What each symbol does to the objects:
J403 li J367
J403 ro J940
J403 du J188
J403 vo J582
J403 ke J226
J403 ru J415
J300 li J679
J300 ro J627
J300 du J60
J300 vo J938
J300 ke J687
J300 ru J801
J582 li J184
J582 ro J687
J582 du J763
J582 vo J441
J582 ke J777
J582 ru J300
J575 li J294
J575 ro J490
J575 du J625
J575 vo J682
J575 ke J268
J575 ru J457
J626 li J327
J626 ro J535
J626 du J230
J626 vo J625
J626 ke J170
J626 ru J278
J918 li J622
J918 ro J861
J918 du J420
J918 vo J898
J918 ke J230
J918 ru J170
J889 li J725
J889 ro J226
J889 du J773
J889 vo J60
J889 ke J736
J889 ru J403
J420 li J646
J420 ro J750
J420 du J919
J420 vo J535
J420 ke J622
J420 ru J327
J846 li J456
J846 ro J62
J846 du J785
J846 vo J795
J846 ke J219
J846 ru J448
J456 li J125
J456 ro J785
J456 du J780
J456 vo J414
J456 ke J938
J456 ru J794
J627 li J60
J627 ro J801
J627 du J777
J627 vo J456
J627 ke J300
J627 ru J187
J234 li J298
J234 ro J693
J234 du J268
J234 vo J218
J234 ke J457
J234 ru J295
J367 li J218
J367 ro J188
J367 du J619
J367 vo J184
J367 ke J773
J367 ru J736
J462 li J693
J462 ro J493
J462 du J295
J462 vo J188
J462 ke J682
J462 ru J218
J679 li J403
J679 ro J60
J679 du J940
J679 vo J187
J679 ke J763
J679 ru J777
J619 li J603
J619 ro J650
J619 du J682
J619 vo J226
J619 ke J218
J619 ru J725
J481 li J782
J481 ro J298
J481 du J898
J481 vo J295
J481 ke J625
J481 ru J268
J773 li J493
J773 ro J367
J773 du J218
J773 vo J415
J773 ke J725
J773 ru J188
J872 li J490
J872 ro J603
J872 du J457
J872 vo J725
J872 ke J295
J872 ru J682
J125 li J687
J125 ro J780
J125 du J300
J125 vo J352
J125 ke J187
J125 ru J441
J940 li J188
J940 ro J415
J940 du J736
J940 vo J687
J940 ke J403
J940 ru J184
J457 li J481
J457 ro J234
J457 du J298
J457 vo J493
J457 ke J490
J457 ru J693
J646 li J111
J646 ro J919
J646 du J697
J646 vo J230
J646 ke J261
J646 ru J446
J230 li J435
J230 ro J918
J230 du J622
J230 vo J782
J230 ke J327
J230 ru J861
J795 li J414
J795 ro J111
J795 du J401
J795 vo J446
J795 ke J904
J795 ru J697
J736 li J650
J736 ro J889
J736 du J725
J736 vo J679
J736 ke J188
J736 ru J226
J62 li J785
J62 ro J448
J62 du J794
J62 vo J111
J62 ke J846
J62 ru J414
J294 li J278
J294 ro J625
J294 du J752
J294 vo J234
J294 ke J917
J294 ru J481
J448 li J794
J448 ro J414
J448 du J352
J448 vo J697
J448 ke J62
J448 ru J401
J170 li J750
J170 ro J626
J170 du J327
J170 vo J294
J170 ke J861
J170 ru J535
J650 li J682
J650 ro J725
J650 du J462
J650 vo J403
J650 ke J619
J650 ru J773
J239 li J904
J239 ro J261
J239 du J795
J239 vo J750
J239 ke J593
J239 ru J646
J681 li J801
J681 ro J938
J681 du J187
J681 vo J62
J681 ke J441
J681 ru J456
J401 li J219
J401 ro J203
J401 du J846
J401 vo J239
J401 ke J414
J401 ru J328
J919 li J697
J919 ro J446
J919 du J593
J919 vo J918
J919 ke J646
J919 ru J435
J780 li J300
J780 ro J441
J780 du J627
J780 vo J219
J780 ke J125
J780 ru J681
J687 li J763
J687 ro J300
J687 du J679
J687 vo J681
J687 ke J582
J687 ru J627
J187 li J582
J187 ro J125
J187 du J687
J187 vo J794
J187 ke J801
J187 ru J780
J219 li J938
J219 ro J846
J219 du J456
J219 vo J904
J219 ke J352
J219 ru J62
J203 li J846
J203 ro J328
J203 du J62
J203 vo J261
J203 ke J401
J203 ru J904
J622 li J261
J622 ro J420
J622 du J646
J622 vo J626
J622 ke J435
J622 ru J750
J435 li J239
J435 ro J622
J435 du J261
J435 vo J170
J435 ke J446
J435 ru J420
J785 li J780
J785 ro J794
J785 du J441
J785 vo J401
J785 ke J456
J785 ru J352
J697 li J203
J697 ro J593
J697 du J328
J697 vo J622
J697 ke J111
J697 ru J239
J904 li J448
J904 ro J795
J904 du J414
J904 vo J919
J904 ke J328
J904 ru J111
J782 li J170
J782 ro J898
J782 du J626
J782 vo J575
J782 ke J752
J782 ru J917
J938 li J187
J938 ro J456
J938 du J125
J938 vo J448
J938 ke J681
J938 ru J785
J446 li J593
J446 ro J435
J446 du J239
J446 vo J861
J446 ke J919
J446 ru J622
J693 li J268
J693 ro J295
J693 du J575
J693 vo J619
J693 ke J234
J693 ru J872
J777 li J415
J777 ro J582
J777 du J184
J777 vo J780
J777 ke J60
J777 ru J687
J184 li J889
J184 ro J763
J184 du J226
J184 vo J627
J184 ke J415
J184 ru J679
J490 li J625
J490 ro J457
J490 du J481
J490 vo J462
J490 ke J575
J490 ru J234
J535 li J230
J535 ro J278
J535 du J918
J535 vo J481
J535 ke J626
J535 ru J752
J752 li J861
J752 ro J782
J752 du J170
J752 vo J268
J752 ke J278
J752 ru J898
J763 li J226
J763 ro J679
J763 du J403
J763 vo J801
J763 ke J184
J763 ru J60
J861 li J420
J861 ro J170
J861 du J750
J861 vo J917
J861 ke J918
J861 ru J626
J298 li J898
J298 ro J268
J298 du J917
J298 vo J872
J298 ke J481
J298 ru J575
J218 li J872
J218 ro J619
J218 du J603
J218 vo J889
J218 ke J493
J218 ru J650
J278 li J918
J278 ro J752
J278 du J861
J278 vo J298
J278 ke J535
J278 ru J782
J794 li J441
J794 ro J352
J794 du J681
J794 vo J203
J794 ke J785
J794 ru J219
J898 li J626
J898 ro J917
J898 du J535
J898 vo J490
J898 ke J782
J898 ru J294
J801 li J777
J801 ro J187
J801 du J582
J801 vo J785
J801 ke J627
J801 ru J125
J414 li J352
J414 ro J401
J414 du J219
J414 vo J593
J414 ke J448
J414 ru J203
J750 li J919
J750 ro J327
J750 du J446
J750 vo J278
J750 ke J420
J750 ru J230
J352 li J681
J352 ro J219
J352 du J938
J352 vo J328
J352 ke J794
J352 ru J846
J682 li J234
J682 ro J462
J682 du J693
J682 vo J367
J682 ke J603
J682 ru J493
J261 li J795
J261 ro J646
J261 du J111
J261 vo J327
J261 ke J239
J261 ru J919
J111 li J401
J111 ro J697
J111 du J203
J111 vo J435
J111 ke J795
J111 ru J593
J328 li J62
J328 ro J904
J328 du J448
J328 vo J646
J328 ke J203
J328 ru J795
J415 li J736
J415 ro J184
J415 du J889
J415 vo J300
J415 ke J940
J415 ru J763
J188 li J619
J188 ro J736
J188 du J650
J188 vo J763
J188 ke J367
J188 ru J889
J725 li J462
J725 ro J773
J725 du J493
J725 vo J940
J725 ke J650
J725 ru J367
J226 li J773
J226 ro J403
J226 du J367
J226 vo J777
J226 ke J889
J226 ru J940
J60 li J940
J60 ro J777
J60 du J415
J60 vo J125
J60 ke J679
J60 ru J582
J441 li J627
J441 ro J681
J441 du J801
J441 vo J846
J441 ke J780
J441 ru J938
J493 li J295
J493 ro J218
J493 du J872
J493 vo J736
J493 ke J462
J493 ru J619
J327 li J446
J327 ro J230
J327 du J435
J327 vo J752
J327 ke J750
J327 ru J918
J917 li J535
J917 ro J294
J917 du J278
J917 vo J457
J917 ke J898
J917 ru J625
J268 li J917
J268 ro J575
J268 du J294
J268 vo J603
J268 ke J298
J268 ru J490
J603 li J457
J603 ro J682
J603 du J234
J603 vo J773
J603 ke J872
J603 ru J462
J295 li J575
J295 ro J872
J295 du J490
J295 vo J650
J295 ke J693
J295 ru J603
J625 li J752
J625 ro J481
J625 du J782
J625 vo J693
J625 ke J294
J625 ru J298
J593 li J328
J593 ro J239
J593 du J904
J593 vo J420
J593 ke J697
J593 ru J261

The rows follow the links: the fewer symbols apart two objects are, the more alike their rows tend to be.

Row, then object:
8 -5 -27 3 -7 49 -12 -18 2 -28 -7 -19 -31 9 -19 0 -14 33 3 19 -10 22 -12 9 25 -1 13 7 -20 -25 32 8 -47 2 2 8 12 -20 27 9 -4 -21 31 -16 -6 -14 36 -1 13 -18 1
object: J773
-18 -5 2 -14 -28 3 -9 -11 18 17 -5 -3 35 -28 45 26 31 11 -32 -13 4 24 -10 -10 8 18 -7 -9 37 -11 5 -12 3 -9 -16 -9 27 10 -4 -22 -23 7 28 -16 4 5 -43 21 4 30 -20
object: J681
18 4 -10 13 22 10 5 5 -16 -22 2 -3 -40 28 -47 -23 -32 -1 31 17 -6 -16 5 12 0 -15 9 11 -39 3 5 13 -16 10 16 10 -20 -15 11 22 19 -13 -17 10 -5 -7 49 -19 -1 -32 18
object: J575
-6 5 27 -1 11 -52 15 19 -4 26 10 20 28 -8 14 -3 10 -36 0 -18 9 -25 13 -8 -27 -1 -12 -5 16 26 -32 -7 47 -2 -2 -6 -16 20 -26 -8 7 21 -34 17 5 14 -33 -1 -12 15 1
object: J261
-18 -4 6 -14 -23 -5 -7 -9 17 20 -3 0 38 -28 47 24 33 5 -32 -15 5 19 -7 -11 3 17 -7 -10 38 -8 -2 -13 12 -9 -16 -10 24 13 -9 -22 -21 9 22 -12 4 6 -46 21 2 33 -18
object: J456
3 9 24 6 22 -48 19 23 -12 16 10 21 8 7 -10 -15 -5 -38 15 -11 7 -35 17 -3 -29 -9 -8 -1 -3 28 -32 0 43 2 8 -1 -27 13 -23 3 17 16 -44 23 3 11 -10 -12 -13 -2 10
object: J750
-1 -7 -25 -3 -20 49 -18 -24 10 -19 -10 -21 -12 -4 3 12 3 39 -13 12 -8 32 -17 5 31 6 8 1 -2 -29 32 2 -44 -2 -6 3 26 -16 24 0 -16 -17 43 -22 -4 -12 15 8 13 -3 -9
object: J940
-18 -4 12 -12 -19 -17 -2 -2 15 24 -1 5 43 -27 46 21 33 -4 -29 -19 7 12 -4 -12 -3 15 -10 -9 38 -1 -9 -13 21 -8 -14 -10 16 17 -14 -21 -17 14 13 -7 6 9 -50 18 -1 32 -16
object: J352
-10 -8 -17 -10 -28 37 -17 -22 17 -5 -9 -17 10 -17 27 22 19 33 -27 2 -4 35 -17 -2 26 14 2 -4 18 -27 25 -4 -29 -6 -13 -3 31 -5 15 -11 -23 -8 46 -24 0 -6 -12 17 12 14 -16
object: J582
19 5 -3 12 25 -1 9 11 -18 -17 4 2 -36 28 -46 -26 -31 -10 33 15 -4 -23 10 10 -8 -17 7 9 -37 10 -2 13 -6 9 16 10 -26 -11 5 21 22 -8 -27 15 -4 -4 44 -21 -3 -31 20
object: J481
13 -3 -24 6 3 42 -9 -11 -4 -30 -5 -17 -39 18 -32 -9 -22 25 13 21 -10 11 -8 11 20 -7 12 9 -30 -17 26 11 -41 5 8 10 2 -21 25 16 4 -21 17 -8 -7 -14 46 -9 9 -26 9
object: J493
-17 -6 0 -13 -27 8 -10 -13 18 14 -6 -4 33 -27 45 26 31 15 -33 -12 3 27 -11 -9 10 17 -5 -8 35 -14 7 -11 -1 -10 -15 -8 28 8 -2 -22 -23 4 31 -17 3 2 -39 22 6 29 -19
object: J441
-18 -4 5 -14 -26 -2 -8 -10 17 17 -5 -2 36 -28 45 26 32 8 -32 -14 6 22 -9 -10 7 18 -7 -9 37 -9 1 -12 8 -10 -16 -10 25 11 -7 -21 -21 9 25 -15 4 5 -46 21 3 31 -19
object: J938
-15 -8 -10 -12 -28 23 -16 -20 18 5 -8 -12 21 -23 38 25 27 25 -31 -6 -1 33 -16 -6 21 16 -2 -7 28 -22 17 -7 -16 -9 -14 -6 31 1 7 -17 -24 -3 40 -23 3 -2 -27 20 9 22 -19
object: J801
9 -4 -27 3 -5 48 -13 -16 1 -27 -8 -20 -33 10 -22 -2 -16 33 5 20 -11 20 -11 9 25 -3 11 6 -22 -22 30 9 -46 4 3 8 10 -21 26 10 -4 -20 28 -14 -7 -14 38 -3 11 -20 2
object: J725
3 -7 -27 -1 -15 50 -15 -22 7 -23 -9 -21 -21 1 -8 8 -5 37 -7 17 -9 29 -15 7 29 3 10 5 -10 -28 32 6 -48 -1 -2 5 20 -18 26 3 -10 -20 37 -21 -4 -12 25 5 13 -10 -5
object: J889
15 -2 -20 9 9 35 -5 -7 -9 -28 -3 -13 -41 21 -39 -15 -27 19 20 21 -9 3 -3 12 15 -10 12 9 -35 -11 21 13 -36 8 10 10 -5 -20 21 19 10 -19 8 -3 -5 -12 50 -13 6 -30 11
object: J603
-9 -8 -20 -8 -26 42 -18 -23 16 -9 -10 -18 3 -14 22 19 14 36 -22 5 -5 36 -18 -1 28 13 5 -2 13 -28 28 -3 -34 -6 -10 0 31 -8 18 -8 -20 -12 45 -25 -2 -9 -4 15 14 9 -14
object: J60
-9 5 25 -4 4 -48 12 16 0 28 7 19 32 -12 24 3 16 -31 -7 -20 10 -18 10 -11 -25 3 -13 -7 24 23 -31 -9 45 -3 -4 -8 -10 21 -25 -12 3 22 -26 13 6 14 -40 4 -12 21 -3
object: J697
19 3 -11 12 20 14 3 3 -14 -23 1 -5 -41 27 -46 -22 -32 3 30 18 -8 -13 4 11 2 -15 10 9 -38 1 9 13 -20 9 15 11 -19 -15 13 22 17 -13 -13 9 -6 -8 48 -18 2 -33 16
object: J490
-18 -2 14 -13 -18 -20 -1 -1 13 26 0 6 42 -25 45 21 31 -8 -28 -19 8 8 -2 -12 -5 13 -11 -10 39 2 -12 -13 25 -9 -14 -11 15 17 -16 -21 -16 15 8 -6 7 10 -50 18 -2 32 -15
object: J219
-2 -8 -24 -6 -22 48 -18 -24 12 -17 -10 -20 -10 -5 8 14 5 38 -14 11 -8 34 -18 3 29 7 7 1 1 -30 32 2 -43 -2 -7 2 27 -14 22 -2 -15 -15 45 -24 -4 -11 12 10 13 1 -9
object: J415
-16 -6 -5 -13 -29 16 -12 -17 19 9 -8 -7 28 -25 41 27 29 20 -33 -8 1 31 -14 -7 16 16 -3 -7 32 -17 11 -10 -8 -9 -16 -7 30 5 3 -19 -24 2 36 -20 3 1 -34 22 7 27 -19
object: J125
-1 8 26 4 17 -50 17 23 -8 21 10 22 17 1 2 -10 1 -38 9 -14 9 -31 15 -5 -29 -5 -10 -3 5 29 -32 -4 46 1 4 -4 -23 16 -25 -2 14 18 -40 21 4 13 -21 -7 -13 6 7
object: J435
-17 1 20 -8 -9 -33 4 5 9 28 2 13 42 -22 39 15 27 -18 -21 -22 9 -2 3 -12 -14 11 -13 -8 35 11 -20 -14 35 -7 -11 -10 6 20 -21 -20 -10 20 -6 3 6 13 -50 13 -7 30 -12
object: J414

Each walk starts at a row. The symbols on each line, taken left to right, move it on to the next object.
Each answer is a row, close to the row of the object it stands for.
start 1 8 26 3 19 -50 18 23 -10 20 10 21 14 3 -2 -11 0 -39 11 -14 8 -33 17 -4 -30 -7 -8 -2 3 30 -32 -3 46 1 5 -3 -24 15 -24 0 15 18 -42 23 3 13 -17 -8 -13 4 8
du vo ro	8 8 21 9 25 -42 18 24 -14 11 10 19 -2 13 -18 -19 -12 -36 22 -6 5 -36 18 0 -29 -11 -4 1 -12 28 -29 2 36 5 10 0 -31 9 -19 8 20 11 -46 25 2 9 1 -15 -12 -8 13
ru vo du	14 8 10 11 30 -26 15 21 -18 -3 8 12 -20 23 -37 -26 -26 -26 31 4 1 -33 16 5 -20 -16 1 5 -28 22 -18 8 17 8 15 6 -33 -1 -7 16 24 3 -42 22 -1 3 25 -20 -8 -22 18
start -12 4 26 -5 0 -44 10 13 3 29 5 18 37 -15 28 5 20 -29 -11 -21 10 -14 10 -11 -22 6 -12 -9 27 20 -28 -10 43 -6 -6 -8 -6 21 -25 -14 -2 21 -22 10 6 14 -44 7 -10 24 -6
li ro ro	-14 2 23 -6 -6 -38 6 10 8 29 4 15 40 -20 35 11 26 -22 -18 -22 9 -8 5 -12 -17 9 -12 -9 32 14 -24 -12 40 -7 -9 -11 1 20 -22 -17 -5 21 -13 5 6 14 -48 12 -8 28 -9
ro du	-16 0 18 -10 -11 -30 3 4 10 28 3 12 41 -23 40 16 29 -16 -23 -21 9 1 1 -11 -12 11 -12 -9 36 8 -18 -12 33 -8 -12 -11 9 20 -20 -19 -11 19 -2 -1 6 13 -52 15 -5 31 -14
start 4 8 24 6 23 -47 18 23 -13 14 9 20 4 9 -12 -16 -8 -37 18 -9 7 -35 18 -2 -31 -9 -8 0 -6 29 -31 0 41 4 8 -1 -28 12 -21 4 17 16 -45 25 2 9 -5 -13 -13 -3 11
ru ro ru	11 9 16 10 28 -35 17 23 -18 3 9 16 -11 19 -28 -23 -20 -33 27 -2 3 -36 17 3 -25 -15 -2 4 -19 25 -24 5 27 6 13 3 -33 5 -13 12 23 8 -45 25 0 6 14 -17 -11 -16 16
vo ke vo	17 1 -16 11 16 24 1 0 -13 -26 0 -7 -41 25 -45 -20 -31 8 26 20 -8 -7 1 12 7 -14 10 10 -39 -3 13 14 -26 8 14 10 -13 -17 16 21 14 -15 -6 4 -6 -10 51 -17 3 -33 15
start 12 8 15 10 29 -32 16 22 -18 1 10 15 -15 20 -31 -25 -21 -31 29 0 2 -35 17 4 -24 -16 -1 5 -22 25 -23 6 25 7 13 4 -32 3 -12 14 23 6 -44 25 0 5 18 -19 -11 -18 17
du li du	-5 6 27 0 12 -51 15 21 -5 24 9 20 25 -5 11 -4 8 -35 3 -17 10 -27 15 -7 -27 -1 -11 -5 15 27 -33 -6 48 -1 0 -5 -17 19 -25 -7 9 20 -36 19 5 14 -30 -3 -12 13 2
ro ru ke	-2 7 27 1 16 -52 16 22 -7 22 10 22 20 -1 4 -8 4 -37 6 -15 10 -29 16 -6 -29 -4 -11 -3 9 28 -32 -5 47 1 3 -4 -21 18 -24 -3 12 19 -40 21 4 13 -24 -5 -13 8 5
start -13 -8 -11 -12 -29 27 -16 -21 18 2 -9 -13 19 -22 36 24 24 28 -30 -4 -1 34 -16 -5 20 16 0 -5 25 -22 19 -8 -20 -9 -15 -5 33 0 9 -16 -24 -3 42 -22 1 -3 -23 20 9 21 -18
du	-10 -8 -19 -8 -26 39 -18 -23 17 -6 -11 -18 5 -16 23 21 16 34 -23 3 -5 36 -18 -1 26 13 4 -3 16 -28 25 -4 -32 -7 -13 -1 32 -8 15 -9 -21 -10 45 -24 -1 -8 -8 17 11 12 -14
ru ro	-13 -9 -13 -12 -29 31 -17 -21 19 0 -10 -14 16 -21 33 26 22 29 -29 -1 -2 35 -16 -4 23 17 0 -4 23 -25 20 -7 -23 -7 -15 -5 32 -2 10 -14 -23 -6 44 -23 1 -5 -19 19 9 20 -17
start 0 -8 -26 -4 -18 50 -17 -22 9 -20 -10 -21 -15 -2 1 11 0 39 -10 14 -8 32 -17 5 30 6 10 2 -3 -29 33 4 -44 -2 -5 3 25 -16 24 1 -14 -18 42 -22 -4 -12 20 8 13 -5 -8
li ru li	10 -5 -25 4 -3 47 -11 -16 -1 -29 -6 -20 -35 13 -24 -4 -17 31 8 20 -10 17 -11 10 24 -4 12 7 -25 -23 29 9 -46 4 4 8 9 -21 26 13 -2 -22 26 -12 -6 -15 41 -4 11 -22 4
du ro ro	11 -3 -25 5 1 45 -9 -13 -3 -29 -6 -17 -36 16 -29 -7 -21 28 12 21 -11 14 -8 10 20 -5 12 8 -27 -19 27 10 -43 5 6 10 5 -21 25 15 3 -21 20 -9 -6 -13 45 -8 9 -24 6
start -8 5 27 -2 7 -49 12 18 -1 27 8 20 31 -10 20 1 14 -34 -5 -19 10 -20 12 -9 -24 2 -12 -6 21 24 -31 -8 46 -4 -3 -8 -12 20 -26 -12 3 22 -30 14 6 14 -37 3 -12 19 -2
ru du ru vo	1 8 25 4 20 -49 17 22 -11 18 10 20 11 4 -5 -13 -3 -38 13 -13 8 -33 18 -4 -29 -8 -9 -1 0 29 -32 -2 45 3 6 -3 -27 14 -23 1 15 16 -44 23 3 12 -13 -10 -12 2 9
ro ru	6 8 23 7 25 -44 18 23 -14 12 11 19 2 11 -17 -18 -10 -38 20 -8 6 -36 18 0 -28 -11 -6 1 -9 30 -30 0 38 4 9 0 -30 10 -20 6 19 14 -46 24 2 9 -2 -13 -13 -4 11
start 4 -7 -27 -1 -12 51 -16 -20 5 -25 -9 -20 -23 4 -10 5 -7 37 -3 16 -10 27 -14 7 29 1 11 5 -12 -27 31 6 -47 0 -1 5 19 -19 25 6 -9 -20 36 -19 -5 -13 29 2 12 -12 -3
li li	15 -1 -22 8 6 37 -5 -9 -8 -29 -5 -13 -41 21 -36 -12 -26 21 19 21 -9 5 -5 12 17 -10 11 9 -32 -14 22 12 -38 7 10 10 -2 -20 23 18 7 -20 10 -5 -6 -11 50 -12 7 -29 10
du	18 0 -16 11 14 26 0 -2 -12 -27 -1 -9 -43 25 -44 -19 -31 10 26 21 -8 -6 1 12 9 -13 12 9 -37 -6 14 13 -29 8 14 10 -12 -19 16 20 13 -16 -3 3 -6 -12 51 -16 4 -32 14
